Rows near named flat spaces through zero (a row that begins with a name and a colon came from that space):
j343-j856: [   5  135  322  143   27 -281    4  -66   94    8  -76   76 -103   73
  106   36  142 -187   31  124  144   22  103]
j78-j967: [ -59  -63 -274  -31 -561 -146 -378 -110  251 -232  292  -62 -548 -167
 -156  -44 -572 -254 -131   81  190 -293   31]
j698-j120: [  62   42  195  -24   23  143  -59   36   65   42  -42   59  -14   -5
   37   16   69   51  -58    3  -37  -13 -147]
j343-j856: [ -43  -66 -107   84  -29   -5   86  -35  -28   32    1   12   10   46
  -27   58  -40  -23  138  -34  -34   39    3]
j763-j424: [ -58   50 -187  -97   23 -149  -49   80  -75  -74  -35 -101   84   15
 -138  -42  -40  -86  113   17   77   69  228]
j343-j856: [  26 -280   45   11  164  111  254  -83 -282  161   32  -49  178   58
  163  177  185  192 -117    1 -124    6 -103]
j343-j856: [  46  -95 -108 -142   27  301  114   68 -105   -1   85   16  196  -67
  -14  -56  -99  158   58  -72 -218   55 -134]
j343-j856: [ 112   28  -35 -631  -19  383 -462  183  123  -91  188   27 -100  -69
 -249 -239    1   52 -203  -69   -4  -10  -11]
j672-j298: [ -97  329   77  279  -25 -170    7    5  196 -119 -140   93  -21 -152
   91 -150  -56  -78   87  -57   67   13   86]
j672-j298: [ 121 -103  254 -115  255  320   62   89 -202   58  -33   24  167  -48
  199   53  296  152 -219    1  -85   32 -114]
j89-j438: [ -43 -143  -87   62  -74  -50  137 -122  -84   42   63  -52   15  -23
   53   53 -116   77  -68  -26  -67  -65  -67]
j698-j120: [-147   -9   52  -25  114 -176  -27 -121    4  168 -102   31  -16  146
  -67   63  270   -5   36 -133   80   94  135]
j343-j856: [ 199  386  176 -285   23 -149 -199  219  262 -201   87   75   21   57
 -159 -313  -41 -189  171  261   85   90  177]
j763-j424: [  72  160  148  153    1 -246 -136  -27  157 -112  -95   -4 -279    8
   97 -100   83 -233 -255   69  257 -104  111]
j89-j438: [  70   62  -92 -119 -168  -37 -144   86   78 -153   16  -61 -108  -22
 -146 -111 -270 -187    9   55   54  -32   28]
j89-j438: [ -17   67  274  161  -65 -132   17 -113   54  -41   39   37  -97 -161
  245    8  -16   21 -224   83   54 -143  -47]
j78-j967: [ 154   -9   -1 -227    5   -9   70  -23   90    9  246   54   48  115
  -63 -163  -46   75   33  125 -111   10  -48]
j698-j120: [-157 -240 -485 -128   39  136   69  -60  -85  172  271   23  131  129
 -202  117   91  273  342  -85 -140   95   92]
j698-j120: [  35  -98 -470   23  -56 -161   86 -122  118   -2  171  -17 -162  208
 -173 -160  -99  -64   63  -57   26  -13   95]
j672-j298: [  38  -47  296  -47  341  289  336   29 -195  175  -78  170  403   54
  173   29  343  187  169 -100 -270  254 -113]
j672-j298: [ -10 -182   73  167 -124   43  -12  -76 -120  -22  -11  -79 -163 -128
  181  186  -90  -34 -263   30   62 -174 -112]
j698-j120: [  37  -56  460  350   44  -76   94 -140  -24   52 -134   96 -208   -5
  352  192  219 -170 -215   60  127  -73  -88]
j672-j298: [  47  240  135  301   17 -510   39  -72  147  -46 -137  -95 -106   56
  118  -52   39  -79 -183  187  217 -141   91]
j89-j438: [-29  27  46 182 114 -51 216 -56 -31  57 -29  66 122  19 127  12 115  70
  96 -15 -62  60   5]
j763-j424: [ -48  202  554  284  -87 -496   70 -177  138   10  -95   91 -129    5
  224   89   34 -220   12  205  156  -42   64]
j763-j424: [   5   45  129  -38    8   17 -183   25   18 -107   17   20 -157 -124
   99  -41   84 -108 -210   18  148  -63  104]
j698-j120: [ -44 -260 -383   54   -3   12   65  -43 -154   89  -25 -133  -35  152
 -127  149   -7    1   34  -90   16   -2   22]
j343-j856: [ -66  112  735 -167  210   99 -118  109 -160  113 -332   95  192  -43
  116  195  373 -104   23  -26   28  204   19]
j698-j120: [  95  179 -102  -64  -17 -162   -5   61  148  -96   62  -17   26   58
 -110 -205 -115  -36   78  108   15    5   72]
j763-j424: [  74 -483 -100 -378  270  596  157   44 -434  239  103  -61  324   67
   17  178  270  385 -155 -156 -297   88 -225]
j78-j967: [ 263   16   66 -332    3  132    8  103   66 -108  200   66   30   83
  -79 -242 -113  -98   22  136 -104   62  -48]
j763-j424: [ -28  167  180   38  -41 -181  -78   -7  124   -3  -12   26  -22  -15
   10    8   12   -5   46  112   66  -29   35]
j672-j298: [  37   94 -124 -197   59  -45  -56  142  -26  -37   -7  -98  173   44
 -167  -77  -29   55   98   74  -11   55   93]
j89-j438: [ -42  326   29 -102  196   25  -23  209   19  -48 -233   -6  327  -70
  -99 -185   86   91  149  -99  -56  171   98]
j672-j298: [  -8  141  -49   33 -124 -417   44 -116  190  -47  126   13  -82   98
  -82 -139 -154 -108  128  134   68  -21  141]
j89-j438: [ -89  135  -46  -63   53  -13   74   58   -7   33 -100    2  257  -17
 -108  -70  -41  109  213  -92 -122  129   21]
j672-j298: [  92   52  215  -27  260  -41  245  -29  -21  109   12  123  208  156
  101  -75  287   71  103   44 -101  155   17]
j78-j967: [ -67  -37  -27  264   27  -62   71  -62  -42    4 -125   10  -97   -1
  105   84   79 -115  -17  -80   90    2   55]
j343-j856: [ 106  -61   29   61  -73  -66   -8  -69   14  -69  151  -71 -143  -86
  164  -19  -76   64 -336  150   60 -222  -77]
j78-j967: [  17  -73  236   88   45 -166  114 -169   -6  111   35   43  -66   88
  154   79  157    6 -127   66   31  -43  -32]
j78-j967: [-110   75 -149  -61  -96 -322  -90  -46  115    7  125   -1  -53  124
 -201   10  -43  -85  292  111  103   47  243]
j698-j120: [ -79 -104 -413  -82 -134   60 -113    4   -9  -45  156 -104  -54  -71
 -147   -9 -187  117  -13  -47   -4  -97   37]
j78-j967: [ -27 -257 -443 -132 -189  431  -83   30  -75  -62  214  -55  -59 -174
  -94   -5 -299  170  -78 -156 -154 -112 -166]
j89-j438: [  36  204  602  218  257  -15  195    6    5   96 -271  185  167   20
  278   42  351  -40   56    5  -35  154  -71]
j78-j967: [ 172  -32   61 -213   96  259  -79  157  -65  -89  -27   10    2   11
  -21 -103   51 -124 -101  -12   -8   66  -21]
j89-j438: [  -2  -46  162  133  -78 -130 -133  -60  -24  -88  -67  -41 -283  -70
  144   88   21 -245 -267   48  227 -122   79]
j672-j298: [  70    2 -189   21 -271 -505  -60 -174  228  -49  224 -106 -307  181
 -149  -75 -276 -143  -57  237  164 -195   79]
j89-j438: [  78   89  141   92   18  -32  108    2    5  -27 -122  -46   75  -67
  115  -81  -79   54 -187    1  -52  -63 -147]
j343-j856: [  74  136  386  -62  -12 -239 -122    0   34  -25  -90  -87  -41  -37
   91    5   28  -37 -287  181  128 -120  -18]
j672-j298: [  39  266   42  -31   96  -37   57   87  152  -49   12  107  165    4
  -37 -210   27   49  208   31  -73  113   55]
j763-j424: [-208 -165 -440  240  -94   52  -30  -77  -70    3   52  -69 -122 -113
    3  150  -53  100    2 -144   61 -104   73]
j343-j856: [ -81   10  156 -110   26  481  -20  206 -171    2 -128   57  308 -235
   20  121  -53  146  202 -120 -227  136 -166]
j698-j120: [-233  -50 -122   41  -12 -105  -42  -73 -107   91  -62  -98   72  -80
  -28  148   41  160  -16 -105   32  -33   86]
j672-j298: [ 234   -4  172  -93  527  141  495  110 -215  229 -110   47  587  303
   82  -51  440  291  180   57 -297  278 -123]
j89-j438: [ -35 -138 -231  204 -109 -186  119 -154    5   19   97  -46 -143   75
   17   66 -104  -37    5   28   46  -90   26]
j78-j967: [ -18   50   -5   46   86   79  110    5    3   54  -69   37  138   -8
   21  -47   48  125   44  -99 -106   55  -75]
j343-j856: [ 152  413 -139  -67 -229 -265 -257   69  510 -287  223   72 -286  -23
 -178 -445 -323 -181   37  189  145 -119  118]
j763-j424: [ -29  -84   46  108  126  -52  127  -64 -111  121  -18  -29   91   49
  113  138  194  147  -49   33   -9  -16  -11]
j89-j438: [ -53    3  341  -19  -35   75  -76  -51    8   11   68  117  -55 -141
  166   85   80    9  -63   38    4  -27  -34]
j763-j424: [ -47  -52 -130 -171  -84   71 -183   70  -46  -16   86 -102   12  -74
 -114   73  -86  112  -28   49   14  -73   15]
j698-j120: [  33   21   30  192  -73 -243  -11 -155  138  -22  -75  -14 -290   65
   64  -74  -23 -177 -255  -42  159 -118   -5]
j78-j967: [  36   58  -21   37  229   27  237   50 -104   77 -117  -34  315   45
   48  -59  136  207   27  -46 -137   89  -49]
j89-j438: [-205  -24  -48 -166  -39  298 -212  155 -178  -67 -181  -24   94 -225
 -109   84  -68  -77  103 -246  -15  126   87]
j698-j120: [-113 -127 -436  398   87 -194  341 -137 -131  105  -85 -125  107   96
   50   92   25  157   52 -106  -27  -26   35]
j78-j967: [ -40 -194 -258   45  -52  207   88  -25 -103   25  143  -20   40  -68
   22   86  -93  170   33  -48 -120  -50  -91]
j763-j424: [-102   38   21  131 -285 -210 -281  -51  108 -161  -58  -42 -396 -115
  -21   62 -216 -357 -102   16  272 -131  136]
j698-j120: [ -15  146  162   87   93 -148  109  -35   59   29  -40   71   96   19
   81  -54  110   28   73   33  -11   56   44]
j78-j967: [ 125   47 -239 -144  -85  358   99  125   98  -88  219   61  195 -113
  -85 -225 -317  247  153   -9 -309    1 -239]
j672-j298: [  58   10  338 -226   79  196    3    3    7   97   85  110  143  -37
   75  -18  122  193  -57   23 -158   33 -167]
j89-j438: [  -4 -162 -140   39   20  -95  -24  -88  -19   92   54  -38 -155  174
  -49  119  140  -38  -31   23  108  -35   67]
j78-j967: [  79  295 -192  -40  -70 -267 -138  118  226 -158   32  -98  -20   16
 -175 -232 -184  -19   34  161  107  -74  121]
j763-j424: [ 106  177   82 -170  125   53   64  167   30  -18  -50   45  258   81
 -111 -137   19   12  244   62 -118  172    6]
j763-j424: [  16   91 -189   83  133 -325  305 -102   59  109  -39  -30  196  239
  -95 -156   37  101  153  -22  -84   94   52]
j698-j120: [ -81 -155 -492 -310 -102  290 -193   38   34   16  285  -11  -20  -24
 -275  -53 -117  216  108 -127 -103  -14   10]
j763-j424: [-173   34  131  203 -339 -438 -350 -165  132 -138  -81  -71 -544 -111
   30  133 -170 -434 -231   47  412 -208  213]
j672-j298: [  99  199 -229 -111  -14  -95 -181  138  179 -155   71  -57  -70   24
 -168 -225  -81  -43   -4   99  110  -43  134]
j343-j856: [ 119  -20  -68 -447   45  183 -184  136   30    3  188   -5   70   85
 -213 -104   37   97   35   77  -61   46    9]
j343-j856: [  45  318  227  126   71  -39   53   85  141  -89  -43   84  144 -149
  151 -150   13  104   24   96  -41   -6  -34]
[ 100  -91 -226 -505 -365  193 -251   79  115 -164  369  -23 -111  -68
 -313 -176 -528  -60   81   85 -124  -63  -82]  j698-j120
[-180 -177 -238   21 -262 -208 -339 -192   70    8  208 -130 -423  -78
  -49  171  -70   32 -301   30  260 -298  115]  j89-j438
[ -56  -16 -146 -180 -196   48 -157    6   94  -69  128   38 -112  -27
 -189  -65 -225 -112  152  -48  -12   25   48]  j78-j967
[ 131  147  274  255  184 -202  308 -133  148  104  -95  137   38  180
  189 -128  211    8  -33   24  -45   48 -104]  j763-j424
[-106   20  379  208  109  -23  108 -124  -13  143 -126  152   14  -12
  219  149  273   16   20  -69   -3   63  -41]  j343-j856
[  -8  142   57  -28  163  124 -104  170  -32  -10 -134  -25  148  -73
    9   10  181  119  -10   -4   24   37   33]  j698-j120
[-179 -141 -412 -122 -101   78   -4    6  -88   37   81  -29   92   32
 -257   66 -159   25  350 -142  -94  120  109]  j89-j438
[ 195  -67   17 -234   36  363  133   89  -25    9  238   54  229  -44
   30 -110 -100  288    4   88 -297   -6 -269]  j78-j967
[-135  305  155  463  -73 -393  -18   -1  129 -115 -202    9  -94 -113
  141   83  -26 -193  143  129  223  -44  182]  j672-j298
[   5    3  298  331   42  -39  191  -37  -52  102 -126   45   73   15
  219  241  105   42   89  122  -34  -12 -147]  j672-j298
[-226   -7  122  -21  145   49  -85  -41  -50  181  -94  100   70   22
  -15  178  352   93  157 -154   27  137  117]  j763-j424
[  90  158   90    9    7 -108   64   72   55  -32  -95  -44  122   30
  -29  -82  -98    5   39   93  -40   10  -63]  j698-j120

Rows near named flat spaces through zero:
j385-j758: [-50 -93  59  70 -72 142  17 116   7 -43  -7 -97 -96  98 -96 142 113 104
 -44 -52 178 -34   9]
j385-j758: [ -62 -336  231  -22 -120  440   55  141  -95 -251  -50  -44 -164  197
 -156  121  202  225  -87   90  228  -35 -126]
j385-j758: [-182  155   20 -249  104 -129  -22   49  104 -115  100 -122  -47   46
  -69 -145  167   74   87  162  130    6   38]
j773-j323: [ -65 -162   32  123  -86   39 -153  202   90  109  -88    7   26  126
 -157    6   42   -2  -90  109   33  -80  -83]
j373-j246: [ -22   63   40  -89    1   -3   51  -66  -49   13   68  148   98 -104
   43  -68  -29  -60   92   37  -63    8  -33]
j167-j667: [  40  -10   35 -127   16  -12   64  -19   38 -260   17 -186 -141   15
   25   34   28   42    1   18   43  -13   60]
j373-j246: [-168   59   83 -124 -106 -192   47   16   56   34   55   45  -23  -89
   37   -2  -22 -112   69 -121   25  -43  -73]
j864-j194: [ 199 -305  155 -142 -165  306  -33  249 -246 -259  -39   63  -72  251
 -331 -210   18 -216 -345 -141  -58  -46 -412]
j373-j246: [-106  120  -34  494   70  195  -52    6   24  342  160  -78  409   68
    8  132  239  376  182  -74  181   -2   95]
j373-j246: [-36 -85  58  21 -55 172  17  22 -69 -77   2 -41 -23  53 -42  58  78 128
  52  59  21   2 -15]
j385-j758: [ 176  -45  110   43   48  207  102 -100  -85 -175  101  -59  109  -19
   86  -11   39   79  -31 -102   14    1  -60]
j864-j194: [ -59  161 -184   49  136 -329 -134   13  254  249 -136   -3  -88  -54
   54   55  -58  -78  -51  101   59    2  246]
j373-j246: [ -45  100   29  393  120   51 -136   41  124  354   58  -24  355   77
   18   17  211  180  -57 -158  191  -33    4]
j167-j667: [-133 -121 -131  157   40   75   32    8   12  126   -5   -6  -54  112
  -21   65  -17  250   91  147  152   65   41]
j385-j758: [ -52 -227  -95 -253 -115 -138   42  -33  -91 -220 -185   51 -303   78
  -20  -91 -247  -94   19  165 -228   57 -104]
j167-j667: [  -5  -62 -115  318   31   25  -75    5   85  242  -10  -97   53   18
   52  120  -37  176   34   58   41   10   79]
j864-j194: [  68 -486  190  106  -95  523   45  144 -183 -339  -83 -157 -124  400
 -195   21  181  302 -230  -57  197   -3 -281]
j864-j194: [ -72  168 -198  368  135  -63   38 -121   12  395  127  192  435  -19
   93  -23  -41  156  210  -56   47   53   77]
j864-j194: [ 17 -82  22  93  12 211 -83  -2 -80 123 -27  31   6   3 -13   7  48 111
 -18 128 -39  43 -32]
j773-j323: [  34  -86   -7  -45   10  126 -100   89   -2 -107  -84 -149 -172   95
 -106   23   81   81  -69  194   -5    9   52]
j373-j246: [-290    8   82 -307  -88 -289  113   61  143 -166   72  -29 -154    0
  -15  -56   -7  -61  111    1  151  -55  -76]
j385-j758: [ -22 -203   98  -89   -9   83   -8  124   88 -129  -82   19 -150  105
  -95    2   38   -1 -152  121  172  -50  -62]
j167-j667: [  33 -174  -31  -10  -33  137   44   84  -47 -195 -108  -40 -159  184
 -130   68   17   68  -82   46   91    2   17]
j167-j667: [  55  -47 -172 -141   95  -80 -161  -38  -42   24 -187   26 -187   39
  -27 -169 -127  -53  -67  315 -250  103   25]
j385-j758: [ 264 -667  240 -234 -109  347   38   58  -84 -579 -267  -94 -468  196
  -43  -38 -134  -21 -398  173  -45  -28 -297]
j773-j323: [ 193 -294   48  -79   29  188   34   44  -33 -417 -169  -52 -125  233
  -97  -46   -6   31 -206  106   17  -24  -57]
j773-j323: [ -38  150 -106    9  -20   80  -90   -6 -154  175   39   19   23  -64
  -67  -11   37   33  148  128 -177   77   70]
j167-j667: [-106 -371  168 -350 -141   42  -18  182   19 -416 -225 -176 -533  251
 -165  -17   53   -7 -253   83  119  -27 -185]
j373-j246: [ 223  161 -239  582  198  247 -150  -70   -7  393   34 -256  152  -16
   79  249  108  328    5  -13   39   88  325]
j773-j323: [-104  251  -77 -269  -15 -272   48  -80   18   49  -38   79 -236 -211
   80   77  -79 -200   91  -20  -55   47  190]
j385-j758: [  32  -91  231 -358  -98  -81  258 -151  -95 -298  156  385  219 -192
  127 -273 -226 -303  106  -42 -176  -65 -324]
j167-j667: [ -79  -53   97  -94  -17  -22   21   29   -4   17   35  122   39   21
  -22 -127    8  -62  -55  -53   60  -12 -179]
j864-j194: [ 112 -184  126 -124   28  268   48   19 -124 -333  -55  -48  -91  183
  -90  -76  114   84 -158   11   64   17 -119]
j864-j194: [ -42  187    5   60  -99   16  -75   52 -136  340   99  216  201 -137
  -74  -43   12 -179   59 -132 -134    2  -84]
j385-j758: [ -40  -30  121  -83  -14   90   43   74   56 -223  -14 -170 -154   86
  -54  119  179   98  -58  -42  210  -43   64]
j864-j194: [ 111   57 -143  164  106   -9  -57  -37  -40  203   15  153  239   11
   -8 -130  -87  -45  -17   20 -103   38  -18]
j864-j194: [ 113   93  -91   83  149  -65  -62 -103   45  123  -18   35  112  -68
  103  -65  -57  -16  -24   58  -85   37   81]
j773-j323: [ -69   79 -144  -69   21 -211  -71    7   -6  221  -98  224  -17  -18
  -39 -116 -128 -186  -29   32 -102   48  -12]
j864-j194: [ -11 -185 -113   55   68  -26   75   44   82 -183  -82  -49  -48  247
  -72  -17  -44  135  -45   76  164   -2   16]
j373-j246: [  37  168   40  145 -119 -171 -111  -65  -58  459  147  255  396 -311
  128 -147 -185 -309   85 -188 -362  -41 -214]
j773-j323: [-196 -140   42  483  -43  339  -26  -83   -9  583  133  189  246 -198
  172  228    7  383  282  237   90   38    4]
j373-j246: [ 107   21  -87  -92   63 -298 -130   11  156   22  -98  -78 -114  -49
   48 -120 -163 -218 -157   48 -143  -19    4]
j864-j194: [-384  387   90  179  109   83   54  -53   73  308  200    0  257  -55
   64  212  446  386  300 -120  417   26  251]
j773-j323: [ -61 -202  -36  273  -49  231  -23   36  -36  165   -5   29   68   70
  -30  106   -5  239   90  163   43   15  -23]
j167-j667: [ -36 -256  120  131 -123  100  186   28   50 -196   52  -88   -2   96
   37  156  -21  145   21 -153  207  -82  -97]
j773-j323: [ 124 -321   40   77  115  373  -20   14  -58 -292  -83 -164  -50  284
  -77  -60  118  332 -117  248   88   39  -64]
j373-j246: [ -14  147 -214  185  109  -63  102 -132   80   29   32  -94   46  -49
  119  208  -32  213  244   99   69   41  349]
j167-j667: [ 346   32   22  354   61  215 -255  -38 -133  354   31 -106  221  -82
   73  -84   11  -46 -252 -212 -259   39 -154]
j373-j246: [  -3  297 -135  173   47 -449   20 -216  212  439  113  145  231 -431
  353   81 -291 -208  204 -104 -159  -25  176]
j385-j758: [  -4   40  -47 -171  -56 -220   83   -8  -13  -15   73  131   -1  -90
    3 -134 -198 -246   27  -72  -97  -11 -114]
j773-j323: [ 180    9  -45  568   30  -44   24   -8   58  304  126   63  554   73
   75  -11  -72  -21 -109 -505   74  -84 -150]
j385-j758: [ -90 -306   70 -311  -86  236   23  103 -165 -326 -118  -34 -388  211
 -192  -81   46  101  -74  253   27   64 -161]
j773-j323: [ 163 -139 -227  289    5  207 -178  118 -117  199  -37 -127  -14  143
 -165  -16  -74  109  -73  165 -147   64  -20]
j373-j246: [ -66  119 -148  -66   -8 -411  132  -72  136  116  129  118   49 -188
  128  -56 -296 -212  150  -58  -35  -21   11]
j385-j758: [-105    1 -164  -23  100  -26 -211   86    3  258  -59   43  -64   81
 -132 -184    2   51  -17  332  -66   89  -23]
j773-j323: [ -20 -100  -29  544   67  223  -64   14   81  288  -43  -24  264  140
   34  207  144  345   -1  -50  212  -17   95]
j773-j323: [ -73   -3  147   75  -99 -155  106   10   86   40   99  178  306  -35
   57  -43  -41 -144   20 -298   73 -121 -182]
j373-j246: [ -66 -228  230    3 -174  391    3  125 -167 -143  -62  -82 -172  157
 -140  144  227  165 -104  -95  132  -12 -141]
j385-j758: [ -92 -169  158 -218  -27  231  -19   63  -29 -360 -201 -162 -360  184
  -99  121  245  199  -88  174  139   14   77]
j864-j194: [-305  414  -36  -18  106 -325   34  -97  241  354  181   64  109 -298
  187  112   78   36  292   30  194   -2  269]
j167-j667: [  29 -335   65 -240   28   33  158  -60   22 -540  -92  -75 -183  191
   23 -117  -91  112  -34  196   35   -3 -113]
j167-j667: [ 244 -161 -157  -29   32 -114  -22   78  135 -300 -131 -311 -306  112
  -45   56 -172  -70 -185   98  -33  -35  119]
j167-j667: [  58  145  196 -410  -99   -8  117   97 -134 -306   49  170  -34  -17
 -170 -116   99 -372 -139 -273   27  -67 -124]
j864-j194: [  57  197   17 -132   17 -235  138 -254   16   76  255  125  184 -421
  306 -113 -264 -194  245   -2 -243    6  -34]
j167-j667: [ 161  -29  -46  102  -40  -96  -59  -23  -51  233   43   97   99 -116
   63 -128 -231 -233 -120 -164 -208    4 -198]
[ 436  -58  -16  390   46  128 -162  -59  -63  183  -34   36  372  -50
   86  -83 -134 -146 -219 -173 -314  -40 -116]  j167-j667
[  66  -59 -128  202   57   67   13   76  134 -108  -29 -305 -133  131
  -45  230   56  222  -10   72  201  -24  243]  j167-j667
[ 140  107 -144  173   85  -82 -127  -88    2  265  -38   71  155 -113
   92  -47 -125  -81   -6   43 -222   37   70]  j864-j194
[ -84  356    0  135  -20  119 -180  -64 -175  580   81  257  250 -293
   33   41  125  -55  173    9 -214   74   87]  j864-j194
[  68  -36 -240  429  104   73 -204  121  -30  313   -8 -126  228  281
 -163 -114   43  185 -100  -31   -8   52  -67]  j773-j323
[  58  -52 -141  103   94 -215   31  -45  188  -36  -85  -54  -13   45
   93   36 -150    5  -35   24   52  -23  117]  j385-j758
[ 139  173  -78 -469   68 -328    8  -40   24 -221  -77  -49 -371 -124
   19 -138 -158 -383 -176  -34 -137   41   66]  j773-j323
[-130  -54  207 -300  -75 -107  180  -40   14 -313   62  133   49   -3
   36 -129    1  -99   68  -74   51  -66 -177]  j773-j323
[ 147   94 -216   36  111 -133 -121   14   30  177   -4  -75  -76  -44
  -16  -90 -139 -114  -99   71 -115   58   63]  j167-j667
[-115  165   66  174  -24  -17  -11  -40   38  262   50  141  250 -120
   80  110  100   23  120 -130   47  -36   70]  j773-j323
[  95 -126 -106  226  105  236 -156  125  -41  161  -93  -67  -39  222
 -162  -16   97  156 -213   73  111   58  -15]  j167-j667
[  65 -161 -203  352  128  204   63   31   68 -120  -78 -217  -14  295
  -68  217   74  405   18  115  264   24  246]  j373-j246
[  62 -267   -8 -180  -86  100   20  109  -91 -251   -6  -74 -220  123
 -150 -129 -119  -39  -75  176  -74    7 -191]  j373-j246
[  89 -156 -173  235  150   62  147 -152   45 -103   36   25  208   94
  114  -10 -153  261  162  204   33   33   85]  j167-j667
[-346  176  -88  -85  -12   15   34   97   20   85  -12   -1 -197   57
 -148  212  225  200  213  152  278   48  279]  j167-j667
[ 124 -227  -38  106    4   97  -45 -101  -66   -8 -155   74    1   28
   87  -30 -156   45  -46  141 -206   40  -63]  j385-j758
[-122 -171  292  -56 -162  338  118   27 -131  -91   -3   77 -140   -1
  -11  188  179  118  -31 -134  206  -15 -115]  j373-j246
[ 111  188  -77  162   56  -41   65  -28   52   62  131   -8  218  -90
   38   82  -10  -34   80 -118   44  -41  153]  j167-j667
[  87 -117 -113  132   11  -88   54  -26   58 -109   -3  -98   65   90
   36  -14 -148   48   24   -5  -43  -22   -9]  j864-j194
[ -56  303   -4   -8  -11 -437   34  -48  201   95  190  -57  242 -209
  145  -44  -76 -203  149 -226  -53  -99   40]  j385-j758
